(in the rows, 128 means zero)
Each row is followed by its group and then its class within the group.
[139 153 159 144 133 174 152 139 136 122 149 217 152 144 148  18 165 145
 147] -> [42].j856
[102 180 154 145 163 193 193  72 128 121 139 121 114 127 148 122 135 168
 123] -> [40].j22
[125 162 106 145 155 189 173 122 115 117 141 161 136 136 130  88 109 131
 119] -> [40].j308
[130 180 126 112 141 156 150  83 146 117 136 151  86  75 201 121 164 131
 104] -> [46].J445
[115 137 134 148 186 155 155 156 134 128 110 200 154  99 157 128  83 104
 129] -> [42].J983
[112 172 140 115  96 112 144  96 120 133 137 159  81 120 160 141 150 144
 133] -> [46].j517
[105 151 169 138 128 136 125 119 137 128 120 153 143 111 147 157 138 141
 137] -> [40].J358
[115 166 144 130 168 152 159 197 125 124 115 204 156 127 124 103 101  92
 134] -> [42].j856
[ 92 149 145 172 145 138 144  88 126 102 156 163 104 122 163 110 130 165
 141] -> [46].j283
[108 173 157 174 171 187 183 150 139 125 124 223 121 110 187 113 119 116
 127] -> [42].j856
[111 203 138 146 165 178 168 120 131 150 146 150 108 138 191 139 129 140
 119] -> [40].J358
[109 163 141 131 136 133 143 122 132 149 136 139 139 139 129  98 181 168
 126] -> [46].j517
[105 225 147 187 188 208 176  48 121 129 127 148 136 129 148 117 107 175
 107] -> [40].j22
[101 165 165 139 170 151 177 156 113 122 140 145 127 120 115 102 145 127
 141] -> [42].j856
[ 99 146 152 152 201 162 165 168 148 126 119 181 144 136 161 102 159 139
 126] -> [42].j856
[ 96 200 140 179 160 154 149 117 148 114 158 196 180 135 131 115  72 140
 136] -> [40].J358
[122 158 133 150 166 163 175  39 149 126 139 163 114  94 196  86 130 152
 134] -> [46].j283
[119 199 159 117 149 153 137  79  99 133 168 142 122 103 134 129 131 128
 107] -> [46].j283
[116 156 142 141 132 139 148  90 142 120 119 123 122 102 168 116 180 145
 127] -> [46].J445
[ 88 186 138 111 118 120 141 107 145 113 160 177 105 120 165 127 139 140
 142] -> [46].J445
[117 124 127 132 172 194 164 172 144 111 136 171 137 129 159 117 101 115
 135] -> [42].J983
[114 130 129 145 121 132 136 108 158 132 149 176 110 188 160 135 135 153
 180] -> [40].J358
[144 163 149 148 151 119 161 132 111 130 137 178 115 128 132 106 135 124
 144] -> [42].j856
[108 156 141 142 160 151 150 152 142 124 131 201 105  99 154  75 122  88
 138] -> [42].j600
[ 94 183 148 156 158 212 135  77 146 139 148 146 113 111 168  93 132 153
 132] -> [40].j22
[ 87 187 136 161 147 149 135  63 158 114 164 188 103 112 142 126 118 149
 130] -> [46].j283
[124 159 142 133 145 159 145 101 157 107 155 142 147  98 180 108 123 136
 122] -> [46].j283
[139 131 150 142 165 214 143 140 107 103 123 166 140 141 150 112  84 110
  87] -> [40].j308
[124 176 141 113 142 131 158  77 114 122 138 153 140 126 136 140 199 137
 142] -> [40].J358
[ 89 199 171 136 145 162 140  57 135 127 184 197 140 149 143  83 148 186
 133] -> [46].j517
[ 92 175 145 152 135 140 138  68 139 109 125 132 116 133 145 108 133 155
 139] -> [46].j517
[ 91 196 133 118 166 181 156 147 124 107 179 240 149 120 126 136 115 134
 134] -> [42].J983
[ 85 204 140 170 139 158 127  75 116 123 165 127 133 144 130 127 143 149
 145] -> [46].j517

Each row is followed by its group and then its class within the group.
[154 126  88 125 122  84 114 125 123 143 102 134 147 130 109 158 138 132
 127] -> j930.j481
[141 122 130 108 142 120 149 131 131 159 156 141 116 119 134 130 138 113
 159] -> j408.j489
[ 87 122  99 115 214 143 175 121 149  88 137 151 136 126 136 129 164 139
 134] -> j380.j626
[160 125 124 110 130 109 128 127 124 159 112 166 124 125 144 134 152 120
 139] -> j930.j481
[168 124 129 127 105 103 123 132  98 164 104 147 118 136 108 154 164 126
 139] -> j930.j481
[176 121 121 115  88 106 124 126 107 169  93 163 105 111 111 145 160 125
 127] -> j930.J508
[120 140 110  94 191 114 160 130 117 128 192 146 143 130 150 140 138 131
 114] -> j77.j468
[170 117 141  99 138 126 107 129 124 153 138 154 124 126 127 139 182  98
 153] -> j408.j489
[ 97 114 108 105 183 120 168 133 149 124 144 134 128 116 129  94 166 121
 145] -> j380.j626
[158 116 110 121 115  97 140 134 122 143  98 137 117 136 120 160 116 139
 123] -> j930.j481
[125 149 118 122 179 156 146 118 104  97 128 148 172 119 113 138 134 144
  83] -> j77.j353
[133 127 111 121 145 115 138 140 128 145 127 140 143 130 126 141 130 132
 140] -> j930.J508
[105 115 129  99 162 116 161 127 141 101 137 144 140 129 114 128 157 136
 118] -> j380.j582
[152 126 131 105 107 143 106 122 141 156 154 131 138 122 133 133 115 104
 146] -> j408.j489
[156 120 119  89 113 135 108 119 129 169 208 125 136 115 129 138 122 103
 149] -> j408.j209
[103 123 128 117 161 134 162 126 148  99 116 128 120 117 113 122 168 136
 131] -> j380.j626
[157 145 152 102 195 112 151 105 123  99 161 162 142 131 150 132 124 146
 100] -> j77.j468
[113 120 107  96 167 128 148 129 149 120 138 135 133 114 138 112 151 115
 151] -> j380.j626
[165 124 139 101 154 102 124 120 146 138 114 157 104 124 131 130 134  92
 151] -> j408.j489
[162 110 136  70 114 113 101 129 124 168  92 141 144 133 116  99 128 138
 145] -> j930.j481
[117 107 107  90 154 116 146 135 146 113 136 161 153 127 136 113 157 123
  99] -> j380.j626
[125 113 206 120 132 122 132 121 117 138 127 150 132 127 113 133 142 131
 151] -> j930.j481
[159 129 143 103 153 147 104 116  96 159 160 139 126 131 133 120 119 112
 147] -> j408.j209
[ 75 111 102 116 159 130 158 128 141 107 134 122 132 122 142 135 137 128
 157] -> j380.j626
[152 143 116 124 196 147 135 115 134  98 124 167 137 129 148 132 125 129
 116] -> j77.j353
[113 123 114 106 139 131 151 139 164 110 150 116 134 121 126 122 149 116
 142] -> j380.j626
[151 113 130  75 134 131 118 129 129 158 204 144 117 124 119 117 125 114
 167] -> j408.j209
[127 118 112 112 125 157 113 132 143 139 168 150 122 129 118 132 120  97
 129] -> j408.j489
[148 124 114 127 116  98 120 113 123 151 109 134 124 136 118 139 106 120
 143] -> j930.j481
[148 119 134 105 147 116 129 129 124 145 138 131 150 122 128 139 143 125
 144] -> j408.j489
[100 106 125 108 170 126 157 131 118 101 162 132 144 116 125 127 176 135
 136] -> j380.j626
[117 130  90 115 187 139 159 121 132  92 141 157 137 127 132 132 141 122
 110] -> j77.j353
[107 126 120 118 139 141 151 137 144  99 118 120 144 127  94 109 127 140
 133] -> j380.j582
[135 105 131 114  87 150  98 125 142 132 139 125 138 112 118 125 102 110
 144] -> j408.j489
[146 131 113 119 140 140 137 115 114 115 163 165 131 136  83 135 129 143
 116] -> j77.j468
[159 129 130  98 115 101 104 127 125 141  93 139 144 130  98 134 130 135
 120] -> j930.J508
